Each row is followed by roughly how far along a hidden order it lies, from 0 to 30. A new part has a new order.
[-34  -4 -21  -6   0  58   2  -8  51 -20   3  68  24  -4  16 -35  79  43
 -39 -16 -73   7   8 -29 -18  17  -1   7 -36 -34 -32 -75 -13  -4   2 -30
  -4 -40   2  29  27 -16  11  38 -59 -28 -12 -17  22  13  31 -10  -4   3
 -26   8 -36 -46   5  13 -39 -26 -53]
16
[ 31 -20  10 -17 -15  41   6  13  61  32   1  38 -26  32  41  33  36  23
 -30 -47 -40  -6  -3   1 -12  -5  -9  41   0  -4  -4 -74   9   4 -29   6
   2 -17   3  18   6  20  15  34   1 -17   9 -30  46  21   0 -17  -5 -14
 -16  24  -6 -27  22  14 -27  -2 -51]
12
[-30   5 -24   5  -4  46  19  -4  12 -24   4  19  32  -4 -34 -98  19  11
 -25 -14 -15  11   4 -18   2  20   7 -16 -25 -42 -18 -13   1  -1   0 -14
 -19 -25  -6 -10  15  -4  10  34 -84 -14  -3 -14  -9   5  -6   5  13   7
  -6  -5 -22 -13  -6  11 -12 -33 -15]
1
[  18  -11   15  -44  -21   95   -1   15  118   28    1   82  -34   40
   72   55   61   43  -52  -34  -87   -2   -9  -11  -16    1  -40   52
  -25  -18  -30 -127    1   -7  -40   -7    5  -30   16   36   25    8
   27   76  -48  -22  -10  -38   74   31   22  -33  -10  -20  -26   36
  -32  -57   32   17  -52   -3  -76]
27
[  7 -20  -6  -9 -17  65  14   9  80  17   2  67 -12  20  34  -2  49  32
 -31 -36 -61   0  -1  -8 -18   3 -11  29 -84 -47 -13 -72   6   6 -31   5
  -5 -27  -3  19  14  15  16  35 -18 -28  15 -27  40  22   4  -9   0 -12
 -19  21 -29 -28  21   6 -35 -11 -55]
13
[ -30  -10  -24  -36   -6  111  -10   -6  103   -5    2  111   10    8
   45   -4   80   52  -68  -42 -109    7    7  -36  -27   14  -19   27
  -47  -31  -51 -127  -16  -10  -12  -36    2  -49   12   52   41  -20
   22    0  -79  -32  -17  -28   66   11   63  -24  -11  -10  -51   30
  -52  -75   18   16  -61  -22  -88]
30
[ -6 -19 -19  26  -7  27  34   4  19  -7   4   8  19   8 -21 -57  25  17
  -9 -22 -10   3   4  -8  -7  10  18   1 -22 -19   2 -29   7  13 -12   2
 -19 -34 -15  -7   7  12   6  28 -34 -29  17 -28   0  13 -18   6  13   2
 -10   3  -3 -27   4  14 -13 -27 -19]
0
[-16 -17 -22  -1  -3  62   5  -3  51  -6   3  76  14   2  16 -34  46  28
 -36 -33 -70   5   8 -21 -22   7   3  19 -29 -22 -23 -82  -5   2  -8 -11
  -6 -40   1  22  26  -6  13  38 -54 -33   4 -23  70  17  22  -9  -3  -5
 -32  15 -28 -60   6  16 -35 -22 -48]
15
[  3  24  25 -38   4 -14 -42  -3  22   8  -4   8 -22  -2  41 100   0  -6
  -5   9  -6   0  -7   1   5  -7 -33   0   5  14 -22 -44 -16 -20   4 -14
  24  18  20  18   4 -16   2  -4  -2  38 -38  27  22  -4  24 -19 -20 -11
   4   5  -5  -5   6 -13  -3  38 -13]
7
[-18 -16 -17  -4  -9  60  11  -2  69  -6   3  61   9   9  17 -51  47  41
 -32  -1 -63   3   9 -22 -18  12  12   6 -28 -27 -16 -73   0   4 -16 -14
  -8 -39  -4  25  23  -2  13  41 -49 -33   7 -30  32  28  14  -8   0  -5
 -30  17 -29 -53  10  17 -34 -26 -50]
15
[ 21   5  29 -41  -1  10 -26   5  71  28  -2  32 -32  14  55 104   3   4
  -6  -4 -31  -9  -9  14  -5 -16 -26  29   8  26  -8 -23  -8  -9  -6   1
  24  22  18  26  -3  -1   4 -11  42  20 -12   8  45   4  16 -19 -19 -14
   4  13   2 -16  15  -8   2  33 -19]
9
